Below are the code and all the weights of a small trained network. Each question names an input and a class and asks about switching units off, where a switched-off unit gives its printed mean instead of its output.

import numpy as np


def w(rows, s, z=0):
    codes = np.array(rows[::2]) - 128.0
    scale = np.full(codes.shape[1], s)
    scale[-1] = z or s
    return codes * scale


def f(y):
    return np.maximum(y, 0)


def log_softmax(a):
    a = a - a.max(-1, keepdims=True)
    return a - np.log(np.exp(a).sum(-1, keepdims=True))


def net(x, mask):
    res = np.array(x, float).reshape(1, 3) / 4 @ E
    y = f(res @ A[0][:, :-1].T + A[0][:, -1])
    res = res + np.where(mask, y, B[0][:, -1]) @ B[0][:, :-1]
    return log_softmax(res[-1] @ U[:, :-1].T + U[:, -1])


A, B = {}, {}
E = w([
[217,115,74,250,75,160,149],'x0',
[91,214,91,102,81,76,163],'x1',
[193,97,82,75,161,48,116],'x2',
],0.017)
A[0] = w([
[117,46,190,161,167,147,89,161],'neuron 0',
[228,9,90,120,80,127,79,168],'neuron 1',
[153,157,61,230,76,172,167,161],'neuron 2',
[84,136,170,207,55,185,161,166],'neuron 3',
[106,57,202,117,192,194,93,116],'neuron 4',
[187,156,53,151,89,64,169,252],'neuron 5',
],0.011,0.0037)
B[0] = w([
[203,39,27,138,44,209,51,202],'neuron 0',
[140,50,190,211,225,91,117,248],'neuron 1',
[135,235,228,244,173,169,202,250],'neuron 2',
[125,240,136,104,88,238,186,216],'neuron 3',
[137,53,122,39,84,145,14,213],'neuron 4',
[181,177,89,181,66,13,169,242],'neuron 5',
],0.011,0.019)
U = w([
[126,92,130,110,161,100,137,84],'0',
[135,66,99,82,67,184,93,122],'1',
[43,195,172,48,158,97,126,254],'2',
[168,57,134,112,207,139,92,79],'3',
[153,169,161,168,138,121,148,70],'4',
[159,128,5,115,73,65,154,175],'5',
[163,69,143,189,149,206,125,105],'6',
[125,203,144,139,83,199,170,136],'7',
],0.016,0.0073)

Each question gives the input, the list of numbers given to net, and the class t.
The units are the neurons (one row each of A and B). Each row of codes is followed by its name. A weight is (code - 128) times the scale printed after its matrix; where a second scale follows, it is the last column's (A, B and U).
mask holds one flag per neuron, in row order. A switched-off neuron (its flag False) gives its mean, the last column of its row in B, instead of its output. The means were averaged over made-up inputs and are rounded, as every weight is.
A unit's drop is (log p(t) with every unit on - log p(t) with that unit switched off) / (log p(t) with every unit on - log p(t) with every unit switched off).
The circuit of an input: a set's keep is (log p(t) with only the set's units on - log p(t) with every unit switched off) / (log p(t) with every unit on - log p(t) with every unit switched off). Starting from all 6 units, units are removed one at a time, each time the one whose removal leaves the highest keep (on an exact tie, the one counted first), for as long as the keep stays at least 0.8.
circuit, biggest first: the units of the circuit, biggest drop first
most important unit: the unit with the biggest drop
k most important neurons: the k neurons with the biggest drops, biggest first
drop of u: that unit's drop, to one decimal
input [6,8,2], class 4: circuit, biggest first : neuron 2; neuron 5
input [1,-6,-3], class 1: circuit, biggest first : neuron 4; neuron 0
input [-2,-1,1], class 1: 3 most important neurons : neuron 1; neuron 2; neuron 5
input [8,-5,-6], class 7: circuit, biggest first : neuron 3
input [1,-3,2], class 3: circuit, biggest first : neuron 2; neuron 3
input [7,1,0], class 4: 2 most important neurons : neuron 1; neuron 5
input [7,-3,3], class 4: 3 most important neurons : neuron 5; neuron 2; neuron 4
input [5,-2,8], class 4: circuit, biggest first : neuron 5; neuron 1; neuron 0
input [-7,-1,1], class 1: 2 most important neurons : neuron 1; neuron 2
input [6,7,7], class 4: 4 most important neurons : neuron 2; neuron 0; neuron 1; neuron 4
input [4,-2,5], class 4: 3 most important neurons : neuron 5; neuron 0; neuron 4
input [0,-5,-7], class 1: 2 most important neurons : neuron 4; neuron 0
input [0,-5,2], class 3: 3 most important neurons : neuron 2; neuron 1; neuron 3
input [-4,-1,2], class 1: most important unit : neuron 1
input [-5,0,6], class 2: 4 most important neurons : neuron 0; neuron 1; neuron 5; neuron 4
input [2,7,1], class 5: 3 most important neurons : neuron 5; neuron 1; neuron 3
input [0,-3,3], class 3: 2 most important neurons : neuron 2; neuron 3
input [-7,-5,6], class 1: 3 most important neurons : neuron 4; neuron 0; neuron 2
input [-7,2,-7], class 2: 2 most important neurons : neuron 0; neuron 2
input [3,-8,6], class 3: drop of neuron 1 : 0.4
input [7,5,3], class 4: drop of neuron 2 : 2.7
input [-7,3,-6], class 2: drop of neuron 0 : 0.1
